Below are the code and all the weights of a small trained network. Each question names an input and a target symbol and asks about switching units off, where a switched-off unit gives its printed mean instead of its output.

import numpy as np


def w(rows, s, z=0):
    codes = np.array(rows[::2]) - 128.0
    scale = np.full(codes.shape[1], s)
    scale[-1] = z or s
    return codes * scale


def f(y):
    return y / 2 * (1 + np.tanh(0.7978845608 * (y + 0.044715 * y**3)))


def softmax(a):
    e = np.exp(a - a.max(-1, keepdims=True))
    return e / e.sum(-1, keepdims=True)


def log_softmax(a):
    a = a - a.max(-1, keepdims=True)
    return a - np.log(np.exp(a).sum(-1, keepdims=True))


def net(x, mask):
    ids = ['γζηθλμξπ'.index(c) for c in x.split()]
    T = len(ids)
    res = E[ids] + P[:T]
    q, k, v = (res @ M[0].T for M in (Q, K, V))
    z = softmax(np.where(np.tri(T) > 0, q @ k.T / 3**0.5, -1e9)) @ v
    res = res + np.where(mask[0], z, O[0][:, -1]) @ O[0][:, :-1]
    y = f(res @ A[0][:, :-1].T + A[0][:, -1])
    res = res + np.where(mask[1:9], y, B[0][:, -1]) @ B[0][:, :-1]
    return log_softmax(res[-1] @ U[:, :-1].T + U[:, -1])


Q, K, V, O, A, B = {}, {}, {}, {}, {}, {}
E = w([
[110,102,148,67,250,64,156,140,134],'γ',
[26,51,193,109,2,83,126,136,81],'ζ',
[182,107,100,66,112,105,180,118,170],'η',
[186,122,10,140,192,176,121,147,145],'θ',
[187,103,79,166,10,134,191,225,52],'λ',
[209,142,169,136,169,57,39,76,80],'μ',
[55,98,103,168,123,75,92,177,107],'ξ',
[99,110,151,136,123,146,161,113,162],'π',
],0.013)
P = w([
[112,130,196,86,168,203,160,157,66],'0',
[116,208,177,120,158,154,112,223,169],'1',
[99,254,80,73,139,181,138,164,151],'2',
[171,53,77,171,157,149,160,105,113],'3',
[156,65,83,103,111,170,61,126,210],'4',
[166,94,88,110,112,214,68,221,202],'5',
],0.0079)
Q[0] = w([
[216,61,168,191,244,99,111,103,91],'H1',
[158,145,89,165,120,192,219,217,26],'H1',
[164,63,186,171,2,89,157,103,76],'H1',
],0.024)
K[0] = w([
[155,167,165,45,195,149,61,212,189],'H1',
[177,5,164,176,129,169,130,170,151],'H1',
[110,170,186,173,22,120,88,182,163],'H1',
],0.028)
V[0] = w([
[188,123,86,70,157,142,113,116,152],'H1',
[133,90,97,91,45,90,194,146,197],'H1',
[166,118,47,115,112,47,2,182,44],'H1',
],0.014)
O[0] = w([
[128,99,198,184,78,46,169,137,142,122],'H1',
[121,214,187,202,194,194,156,154,110,252],'H1',
[58,235,43,2,143,51,148,87,110,140],'H1',
],0.0076,0.0034)
A[0] = w([
[155,94,106,180,72,175,140,184,127,94],'N1',
[33,131,216,119,134,85,119,113,56,90],'N2',
[119,86,42,147,154,121,116,144,220,102],'N3',
[132,159,52,202,220,120,105,101,209,98],'N4',
[195,102,125,150,121,151,55,122,123,1],'N5',
[120,62,45,161,7,176,127,175,140,104],'N6',
[152,156,207,76,161,104,228,75,186,128],'N7',
[55,109,182,91,127,55,222,134,139,66],'N8',
],0.014,0.007)
B[0] = w([
[105,180,69,178,87,147,174,24,135,255],'N1',
[32,120,54,130,176,124,26,154,115,193],'N2',
[65,143,93,112,71,225,123,124,92,212],'N3',
[183,184,189,166,179,110,13,120,106,172],'N4',
[22,196,149,46,243,120,102,102,124,157],'N5',
[188,72,208,63,170,75,207,121,162,221],'N6',
[49,109,103,175,163,68,79,142,116,241],'N7',
[185,200,214,208,186,231,176,173,102,220],'N8',
],0.011,0.007)
U = w([
[154,42,112,90,109,119,145,165,160,254],'γ',
[211,134,119,143,139,202,71,127,139,125],'ζ',
[95,104,92,204,93,111,128,113,149,145],'η',
[132,79,183,143,213,121,157,225,123,131],'θ',
[109,154,161,92,179,3,84,107,105,161],'λ',
[130,183,126,106,87,177,199,158,5,76],'μ',
[21,83,63,101,136,184,101,144,104,101],'ξ',
[91,124,135,103,197,159,151,97,142,14],'π',
],0.0051,0.0061)

Each question gives the input, a string of symbols that net reads in full, and the target symbol t.
The units are the heads (3 rows each of Q, K, V and O) and the neurons (one row each of A and B). Each row of codes is followed by its name. A weight is (code - 128) times the scale printed after its matrix; where a second scale follows, it is the last column's (O, A, B and U).
mask holds one flag per unit, heads first, then neurons. A switched-off unit (its flag False) gives its mean, the last column of its rows in O or B, instead of its output. The means were averaged over made-up inputs and are rounded, as every weight is.
A unit's drop is (log p(t) with every unit on - log p(t) with that unit switched off) / (log p(t) with every unit on - log p(t) with every unit switched off).
The circuit of an input: a set's keep is (log p(t) with only the set's units on - log p(t) with every unit switched off) / (log p(t) with every unit on - log p(t) with every unit switched off). Starting from all 9 units, units are removed one at a time, each time the one whose removal leaves the highest keep (on an exact tie, the one counted first), for as long as the keep stays at least 0.8.
units of the circuit, in order: the units of the circuit, biggest drop first
unit that matters most: the unit with the biggest drop
top k neurons: the k neurons with the biggest drops, biggest first
drop of u: that unit's drop, to one decimal
input ζ η γ π μ ζ, target γ: unit that matters most	N6
input θ ζ λ γ, target θ: units of the circuit, in order	(N8, H1)
input η θ ξ η π, target ξ: units of the circuit, in order	(H1, N3)
input η ζ η θ ζ π, target θ: top 3 neurons	(N8, N1, N7)
input η γ ζ γ λ η, target γ: units of the circuit, in order	(N6, H1, N8)
input θ η ζ θ η ξ, target θ: units of the circuit, in order	(H1, N8, N1)
input μ η ξ, target μ: units of the circuit, in order	(H1, N8, N3)
input η γ η ξ, target γ: units of the circuit, in order	(N6, H1, N8)
input λ η η λ ξ, target η: top 2 neurons	(N1, N8)
input γ γ π θ, target π: units of the circuit, in order	(H1, N6, N5, N1)
input η η ξ ξ λ η, target ξ: top 2 neurons	(N3, N6)
input θ η ξ θ γ θ, target γ: top 3 neurons	(N6, N8, N1)
input ζ θ η η γ, target θ: units of the circuit, in order	(H1, N8)
input θ η γ η ζ θ, target γ: units of the circuit, in order	(H1, N6)
input ζ λ π η, target λ: top 3 neurons	(N4, N7, N8)
input θ λ ξ, target θ: top 3 neurons	(N8, N6, N1)
input η λ γ η η μ, target λ: unit that matters most	N5
input η λ λ θ ξ, target λ: top 3 neurons	(N4, N8, N1)
input θ η γ ζ, target ξ: drop of N8	0.2
input η η ζ π π, target ζ: unit that matters most	H1
input γ η ζ θ η η, target θ: drop of N3	-0.1
